[ 10.9 -11.8  18.4  15.0 -11.1   2.6  16.5  67.6  -6.3 -17.6  -1.7   2.9
  16.4 -39.0  -5.6  -8.2  -0.1   9.3   7.0  21.0  16.7   3.7  -4.3] : 1
[ 19.4  12.1  82.3 -13.5  27.2 -26.5  -4.8   1.9  -2.8  -3.0 -10.8  27.6
 -13.5  47.1   2.3  15.9   4.6   2.6 -21.1  37.5  -5.3  -7.2  -1.5] : 19
[-12.7  25.0 -81.7   8.9 -29.3  27.8 -11.6 -70.8  -2.3   3.6  11.4   0.7
   8.5 -10.2  -1.6  -2.0  -6.0   6.8  15.2 -40.0 -11.4  -5.9  -7.0] : 9
[ 50.0  -8.6 -46.4  11.6 -17.7  -0.8  15.6 -25.7  -4.4   6.9   2.1  56.4
 -10.4  28.3  -2.8   1.3 -10.5   4.3  -1.8   9.3  13.4  10.7  -8.5] : 10
[  1.8 -21.6   1.0 -11.1  23.8  35.3   4.6 -97.0  -8.5   1.0 -13.0  23.9
 -14.6  41.9  -1.3  10.6 -13.7   1.8 -21.1  38.8   7.1 -17.9  -2.2] : 8
[ -3.6  22.5  50.8 -10.6  10.4 -20.5 -11.2 -11.4   0.8  -0.8  -9.2  -2.1
 -13.4  34.5   0.1  10.9  12.1   1.6  -3.0 -51.3  -4.8  -9.1  -1.6] : 15
[-19.7  99.9  69.9  11.4 -16.4  29.6 -18.0   7.6 -22.8 -14.3  -2.3  14.4
 -12.3 -12.3  -3.1  16.9  -1.1  12.8   6.2  21.3  -9.3  -8.2  -5.3] : 13
[ -8.5  61.7  50.1  17.6 -38.7   8.3  -0.4 -15.9  -7.5  11.6  11.3   6.9
 -18.9  30.1   1.0   8.2   5.4  -3.1   6.7  29.0  -7.9  16.6   1.4] : 20
[  1.3  15.7 -57.4  17.3 -21.3  11.2   5.2  19.7  -7.3  -0.9   8.2   1.3
   9.1 -36.0  -3.1 -11.6 -15.9  -0.9   8.6  49.0   2.3  15.2  -0.3] : 9
[  6.2   5.8  42.6  -7.1  15.7 -46.5  -7.0  32.1  -0.8  -8.0 -14.7   2.7
  -5.2  28.5  -4.5   4.8   1.8   5.2  -1.6 -52.0  19.7  -6.6  -2.3] : 8
[ 21.8 -15.9 -23.7  10.5 -22.3   1.4  22.5  79.1  -7.7  -9.7   4.1   2.6
  19.1 -29.5  -8.9 -13.8  -1.6  11.4  16.1  22.6  16.1   2.2  -9.0] : 1
[-15.9  17.6 -48.4  21.8 -32.6  35.4   5.3 -39.9 -11.5   0.6   5.2   2.9
 -16.7   3.5  -4.2   0.2 -14.5   0.7  10.6  -2.3   7.1   2.2  -0.2] : 5
[ 15.5   6.8  56.1  -8.4  21.9 -49.9  -7.9  69.9  -2.5  -4.7 -11.4   9.4
  -4.1  34.7   2.0   4.4   1.4  -6.3 -14.7  48.4   1.7   2.8   3.3] : 17
[ 18.4 -69.2  45.8 -10.3 -44.2  11.4  24.0  48.5   0.3  12.4  12.9   5.4
  -0.9 -22.1   3.3  -3.7  18.6   5.2   2.8  65.4  -7.5   0.3  -6.3] : 10
[ -5.4  55.5   3.8  11.7  -3.8   0.4  -6.4  29.9 -15.8 -28.5 -13.4  -5.2
   1.3 -48.6  -9.8   0.5 -24.4  10.9  15.6 -44.0  18.8  -3.1  -2.1] : 0
[ -0.9  61.6 -42.0  11.0  25.2 -12.1 -22.3  16.5 -13.1 -27.3 -15.9   4.3
   0.3   1.5  -7.6   6.8 -29.5   4.3  -2.7 -56.7  15.9 -10.3  -1.6] : 5
[ -0.4  12.1 -57.2 -11.9 -34.2  27.3   2.0 -39.4   5.8  11.9  12.6  -3.5
   7.8  -4.4  -0.3  -1.7  20.6   8.1  16.6 -19.4 -12.0  -6.7 -10.2] : 9
[  3.3   1.1 -88.6 -11.5  16.8 -25.3 -19.1  -9.6   8.9  -2.5  -7.9  -3.4
  21.9  40.5  -3.9  -2.9 -24.2   0.6   0.1 -59.0  -1.5 -19.4  -4.3] : 8
[  5.0  41.9 -39.8  -6.3  21.0   8.6 -15.8  52.9  -5.6  -1.4   5.5  11.5
  12.8  34.5   3.1   5.2 -12.1   1.5  -5.0  50.6 -17.8   7.5  -0.1] : 20
[-17.9  47.0  78.3  12.8 -21.8  26.4  -1.1 -14.2 -14.3  -2.9   3.6  10.8
 -19.6 -26.8   0.7  11.5  10.7   4.5   5.0  54.4 -10.8  -1.1   0.6] : 13
[ -0.2  -1.5 -57.2   2.8  54.1 -10.6 -10.4   8.9  -2.3  -8.2  -9.6   0.1
  13.2  10.9  -0.6  -0.9 -21.7  -5.1  -8.0  -5.4  -1.8  -4.6   3.2] : 8
[-10.7  75.0 -70.6   6.7  -2.2  10.3 -23.3  15.0   3.9  -3.5   7.5 -14.8
  17.4  17.9   3.7  -1.9  -2.0  -4.1  10.0 -31.6 -13.4   6.9   0.9] : 14
[ 12.2  47.7  14.0  17.1 -27.2  -8.7  -2.3  18.4  -8.3   0.5   7.9  27.1
  -9.6  31.6  -1.7   3.4   3.1  -0.1   9.3  17.2   9.1  21.3  -4.9] : 18
[  3.1  44.2  32.9 -15.4  16.4   4.9 -21.2  82.9 -13.7 -23.1 -12.1   3.8
  14.6  16.7  -3.7   7.4 -22.5   8.5  -1.4  66.6 -11.9  -9.3  -4.0] : 13
[  8.3  -6.9  67.6  -4.4  16.4 -17.6   5.7  -8.1  -5.3  -9.4 -12.6  13.2
 -16.8  22.9  -6.3   2.8  -9.0   8.5  -3.6 -17.2  19.1  -8.1  -4.7] : 4
[-11.0  27.3 -77.0  -2.4 -22.9  27.0 -11.2   4.1  -2.8  -2.7   9.2 -23.8
  16.8 -27.2  -2.5  -9.9  -1.7   5.7  19.1 -21.4 -11.2  -2.5  -6.1] : 5
[ -2.5  50.1 -67.8  14.7 -12.0  31.7  -7.6   5.8 -10.2 -14.2   4.1   1.8
  15.2 -43.5  -4.8  -3.4 -20.4  10.3  12.2  15.5   6.6  -3.1  -6.9] : 3
[-10.8  78.4 -74.0   5.1  -3.9   6.9 -27.7 -51.7  -2.4   1.8   5.2   0.6
  13.1  36.1   1.1   3.4 -12.6   1.7   7.2 -70.1 -17.4  -1.9  -5.5] : 16
[  9.6   3.5  20.6  12.5 -50.3  -6.0  16.5  11.7  -2.0  11.6   9.5   8.8
  -9.9  -4.6  -3.6  -5.5  11.8   3.3  16.8  18.2  14.5  15.5  -5.4] : 12
[-20.6  16.2  60.0  -0.6 -18.9   0.7  -7.4 -30.8  -2.6   2.5   3.7  -4.6
 -18.4  29.0   1.1  14.8  14.6   1.6   2.4 -36.0 -10.3  -4.2   1.4] : 16
[-30.4  74.0  -6.5  17.7  21.8   5.2 -24.6  -1.7 -12.5 -18.7 -11.8  -5.5
  -6.5 -19.5  -6.4   7.2 -24.6   0.5   8.4 -44.8   3.3  -5.8   2.8] : 9
